Here is a tiny trained network, its code and every weight. The questions are about switching its units off for an input and a class, where a switched-off unit gives its printed mean instead of its output.

import numpy as np


def w(rows, s, z=0):
    codes = np.array(rows[::2]) - 128.0
    scale = np.full(codes.shape[1], s)
    scale[-1] = z or s
    return codes * scale


def f(y):
    return np.maximum(y, 0)


def log_softmax(a):
    a = a - a.max(-1, keepdims=True)
    return a - np.log(np.exp(a).sum(-1, keepdims=True))


def net(x, mask):
    res = np.array(x, float).reshape(1, 7) / 4 @ E
    y = f(res @ A[0][:, :-1].T + A[0][:, -1])
    res = res + np.where(mask, y, B[0][:, -1]) @ B[0][:, :-1]
    return log_softmax(res[-1] @ U[:, :-1].T + U[:, -1])


A, B = {}, {}
E = w([
[129,121,125,125,146,131,133,131,130],'x0',
[142,139,122,136,135,126,139,131,142],'x1',
[137,93,240,197,174,134,76,112,234],'x2',
[125,126,132,130,131,116,129,128,125],'x3',
[125,127,124,127,129,132,117,130,128],'x4',
[124,122,130,111,143,120,136,124,126],'x5',
[153,253,127,171,215,69,54,148,100],'x6',
],0.0077)
A[0] = w([
[150,233,123,169,187,75,60,154,91,87],'N1',
[113,110,189,170,164,156,91,97,201,4],'N2',
[99,166,2,59,102,149,164,111,28,2],'N3',
[109,107,204,150,151,159,90,83,222,73],'N4',
[96,39,138,98,77,154,168,135,121,29],'N5',
[133,209,128,143,181,73,70,170,77,51],'N6',
],0.0063,0.0038)
B[0] = w([
[123,20,95,117,54,217,223,41,242,253],'N1',
[191,175,164,172,121,81,172,214,102,179],'N2',
[242,215,253,236,132,16,157,214,65,234],'N3',
[209,208,180,183,114,29,178,207,58,204],'N4',
[118,95,66,141,69,210,218,80,220,188],'N5',
[157,84,45,116,47,195,193,94,208,222],'N6',
],0.0056,0.006)
U = w([
[185,173,185,183,123,2,131,237,68,76],'0',
[86,106,109,92,142,142,64,120,116,251],'1',
[122,70,71,116,68,235,180,66,218,37],'2',
],0.0061,0.011)

Each question gives the input, the list of numbers given to net, and the class t.
The units are the neurons (one row each of A and B). Each row of codes is followed by its name. A weight is (code - 128) times the scale printed after its matrix; where a second scale follows, it is the last column's (A, B and U).
mask holds one flag per neuron, in row order. A switched-off neuron (its flag False) gives its mean, the last column of its row in B, instead of its output. The means were averaged over made-up inputs and are rounded, as every weight is.
A unit's drop is (log p(t) with every unit on - log p(t) with that unit switched off) / (log p(t) with every unit on - log p(t) with every unit switched off).
The circuit of an input: a set's keep is (log p(t) with only the set's units on - log p(t) with every unit switched off) / (log p(t) with every unit on - log p(t) with every unit switched off). Starting from all 6 units, units are removed one at a time, each time the one whose removal leaves the highest keep (on an exact tie, the one counted first), for as long as the keep stays at least 0.8.
circuit, biggest first: the units of the circuit, biggest drop first
k most important neurons: the k neurons with the biggest drops, biggest first
drop when u is switched off: that unit's drop, to one decimal
input [7,-3,2,-5,-3,-2,4], class 2: 2 most important neurons : N1, N3
input [6,-2,2,7,-4,2,4], class 2: 2 most important neurons : N1, N3
input [2,1,6,-3,3,-3,0], class 0: 3 most important neurons : N4, N2, N1
input [1,-1,-5,5,-6,-1,6], class 2: 3 most important neurons : N1, N6, N4
input [-8,-2,-4,2,-2,5,6], class 2: circuit, biggest first : N1, N6
input [-5,3,4,-5,5,-8,8], class 2: circuit, biggest first : N1
input [0,-6,6,-2,-5,-8,1], class 0: 2 most important neurons : N4, N2
input [5,2,2,-7,2,1,4], class 2: circuit, biggest first : N1, N3
input [1,-3,5,-6,7,1,7], class 2: 3 most important neurons : N1, N6, N3
input [-4,-7,-8,2,2,1,-8], class 0: 3 most important neurons : N3, N1, N6
input [0,1,-5,4,4,-5,0], class 0: 2 most important neurons : N3, N1
input [4,-5,1,-7,4,-8,8], class 2: 2 most important neurons : N1, N6
input [1,5,4,1,3,-5,6], class 2: 3 most important neurons : N1, N6, N3
input [-6,2,-3,4,-7,-2,8], class 2: drop when N6 is switched off : 0.1
input [-2,2,7,-4,4,5,-6], class 0: drop when N3 is switched off : -0.1
input [5,4,-7,8,5,-7,-1], class 0: drop when N3 is switched off : 0.7
input [-2,-5,6,-3,4,-8,-3], class 0: drop when N3 is switched off : -0.1
